Below are the code and all the weights of a small trained network. Each question names an input and a class and asks about switching units off, where a switched-off unit gives its printed mean instead of its output.

import numpy as np


def w(rows, s, z=0):
    codes = np.array(rows[::2]) - 128.0
    scale = np.full(codes.shape[1], s)
    scale[-1] = z or s
    return codes * scale


def norm(h):
    return h / np.sqrt((h * h).mean(-1, keepdims=True) + 1e-5)


def f(y):
    return y / 2 * (1 + np.tanh(0.7978845608 * (y + 0.044715 * y**3)))


def log_softmax(a):
    a = a - a.max(-1, keepdims=True)
    return a - np.log(np.exp(a).sum(-1, keepdims=True))


def net(x, mask):
    res = np.array(x, float).reshape(1, 6) / 4 @ E
    u = 0
    for l in range(4):
        y = f(norm(res) @ A[l][:, :-1].T + A[l][:, -1])
        res = res + np.where(mask[u : u + 6], y, B[l][:, -1]) @ B[l][:, :-1]
        u += 6
    return log_softmax(norm(res)[-1] @ U[:, :-1].T + U[:, -1])


A, B = {}, {}
E = w([
[218,24,114,225,108,176],'x0',
[128,131,127,130,128,128],'x1',
[53,109,196,94,147,253],'x2',
[157,204,215,157,119,74],'x3',
[131,131,124,129,128,130],'x4',
[126,126,130,129,126,127],'x5',
],0.0059)
A[0] = w([
[158,69,60,254,168,116,120],'0.n1',
[161,144,162,169,242,170,86],'0.n2',
[124,144,36,106,142,2,251],'0.n3',
[55,11,46,71,133,6,158],'0.n4',
[81,176,6,89,204,6,33],'0.n5',
[93,117,121,137,133,175,155],'0.n6',
],0.0048,0.0033)
B[0] = w([
[200,90,89,127,135,130,180],'0.n1',
[105,141,116,137,80,158,128],'0.n2',
[214,203,106,124,67,111,253],'0.n3',
[195,189,107,77,76,142,188],'0.n4',
[156,143,165,203,41,254,187],'0.n5',
[123,81,85,142,155,158,155],'0.n6',
],0.0088,0.0042)
A[1] = w([
[141,169,156,188,59,69,114],'1.n1',
[165,103,192,139,113,177,89],'1.n2',
[2,175,139,20,161,138,87],'1.n3',
[122,143,222,146,185,56,254],'1.n4',
[109,181,78,107,117,210,77],'1.n5',
[203,159,140,176,84,21,82],'1.n6',
],0.0077,0.0032)
B[1] = w([
[47,77,166,107,149,162,214],'1.n1',
[78,176,199,96,74,166,160],'1.n2',
[238,93,198,88,182,90,250],'1.n3',
[92,108,248,254,160,219,212],'1.n4',
[93,85,118,88,137,104,171],'1.n5',
[114,102,96,173,157,89,253],'1.n6',
],0.0079,0.0047)
A[2] = w([
[105,165,71,106,145,119,71],'2.n1',
[138,163,146,123,140,165,116],'2.n2',
[28,127,143,195,126,145,98],'2.n3',
[156,191,149,186,98,60,112],'2.n4',
[132,119,115,6,147,92,3],'2.n5',
[111,208,204,169,93,144,164],'2.n6',
],0.011,0.0039)
B[2] = w([
[174,150,173,113,51,225,121],'2.n1',
[110,117,83,149,110,124,151],'2.n2',
[165,101,46,36,77,87,168],'2.n3',
[1,92,168,74,194,133,208],'2.n4',
[135,102,170,92,133,104,148],'2.n5',
[108,238,54,137,137,108,254],'2.n6',
],0.0083,0.0072)
A[3] = w([
[169,209,131,143,58,244,88],'3.n1',
[154,57,150,197,212,253,51],'3.n2',
[70,19,170,188,187,138,4],'3.n3',
[80,79,115,128,90,206,46],'3.n4',
[118,205,130,174,23,215,49],'3.n5',
[71,139,244,169,184,200,143],'3.n6',
],0.0071,0.0023)
B[3] = w([
[134,131,225,154,3,77,225],'3.n1',
[42,196,136,70,128,133,213],'3.n2',
[71,41,137,108,97,12,174],'3.n3',
[64,149,82,144,106,148,147],'3.n4',
[119,46,189,52,23,36,215],'3.n5',
[255,167,73,187,102,186,255],'3.n6',
],0.0079,0.0041)
U = w([
[134,155,154,117,2,117,254],'0',
[18,233,96,151,162,77,65],'1',
[148,78,175,9,206,129,103],'2',
[198,210,206,171,173,181,108],'3',
[239,92,36,162,121,130,99],'4',
[77,50,123,215,174,37,99],'5',
[5,75,73,85,116,197,38],'6',
],0.015,0.0037)

Each question gives the input, the list of numbers given to net, and the class t.
The units are the neurons (one row each of A and B). Each row of codes is followed by its name. A weight is (code - 128) times the scale printed after its matrix; where a second scale follows, it is the last column's (A, B and U).
mask holds one flag per neuron, layer by layer. A switched-off neuron (its flag False) gives its mean, the last column of its row in B, instead of its output. The means were averaged over made-up inputs and are rounded, as every weight is.
A unit's drop is (log p(t) with every unit on - log p(t) with that unit switched off) / (log p(t) with every unit on - log p(t) with every unit switched off).
The circuit of an input: a set's keep is (log p(t) with only the set's units on - log p(t) with every unit switched off) / (log p(t) with every unit on - log p(t) with every unit switched off). Starting from the 12 units with the biggest drops (on a tie, the unit counted first), units are removed one at a time, each time the one whose removal leaves the highest keep (on an exact tie, the one counted first), for as long as the keep stays at least 0.8.
units of the circuit, in order: the units of the circuit, biggest drop first
top k neurons: the k neurons with the biggest drops, biggest first
drop when u is switched off: that unit's drop, to one decimal
input [-4,3,8,-2,-1,-8], class 2: top neuron -> [1.n3]
input [1,-1,0,5,2,-2], class 5: units of the circuit, in order -> [0.n5; 1.n6]
input [2,1,-7,8,7,-2], class 5: units of the circuit, in order -> [1.n6; 2.n4]
input [6,-3,4,-1,-3,7], class 6: top 3 neurons -> [0.n3; 2.n6; 0.n5]
input [-2,5,8,-1,6,-5], class 2: top 3 neurons -> [1.n3; 0.n5; 2.n6]
input [8,-4,-8,4,-2,1], class 5: units of the circuit, in order -> [2.n4; 3.n6]
input [6,-3,6,-1,-6,6], class 6: top 4 neurons -> [0.n3; 0.n5; 0.n4; 2.n6]
input [5,6,0,2,0,3], class 5: top 2 neurons -> [0.n5; 0.n1]
input [-7,3,5,2,6,-2], class 3: top 3 neurons -> [1.n3; 1.n4; 3.n6]
input [-1,1,-3,-8,-2,-1], class 0: top 3 neurons -> [1.n3; 3.n1; 0.n5]
input [-3,4,0,6,-6,4], class 1: top 2 neurons -> [2.n6; 2.n3]
input [-5,0,0,-1,6,-6], class 0: top 2 neurons -> [0.n5; 1.n4]
input [-8,-8,2,7,8,7], class 3: units of the circuit, in order -> [1.n4; 3.n6]
input [-4,6,7,-6,1,-2], class 2: units of the circuit, in order -> [1.n3]
input [1,5,-2,7,-6,-7], class 5: top 2 neurons -> [1.n6; 0.n5]
input [-3,-1,6,1,-7,-5], class 3: top 2 neurons -> [3.n6; 1.n3]
input [0,4,-4,7,5,-2], class 1: top 3 neurons -> [2.n6; 1.n3; 0.n3]
input [-3,7,-7,4,-8,-6], class 1: drop when 2.n4 is switched off -> 0.3
input [-7,-4,6,0,4,2], class 2: drop when 1.n3 is switched off -> 0.8
input [-1,-7,-3,3,4,7], class 1: drop when 0.n2 is switched off -> 0.0
input [4,1,3,-1,6,3], class 6: units of the circuit, in order -> [0.n3]
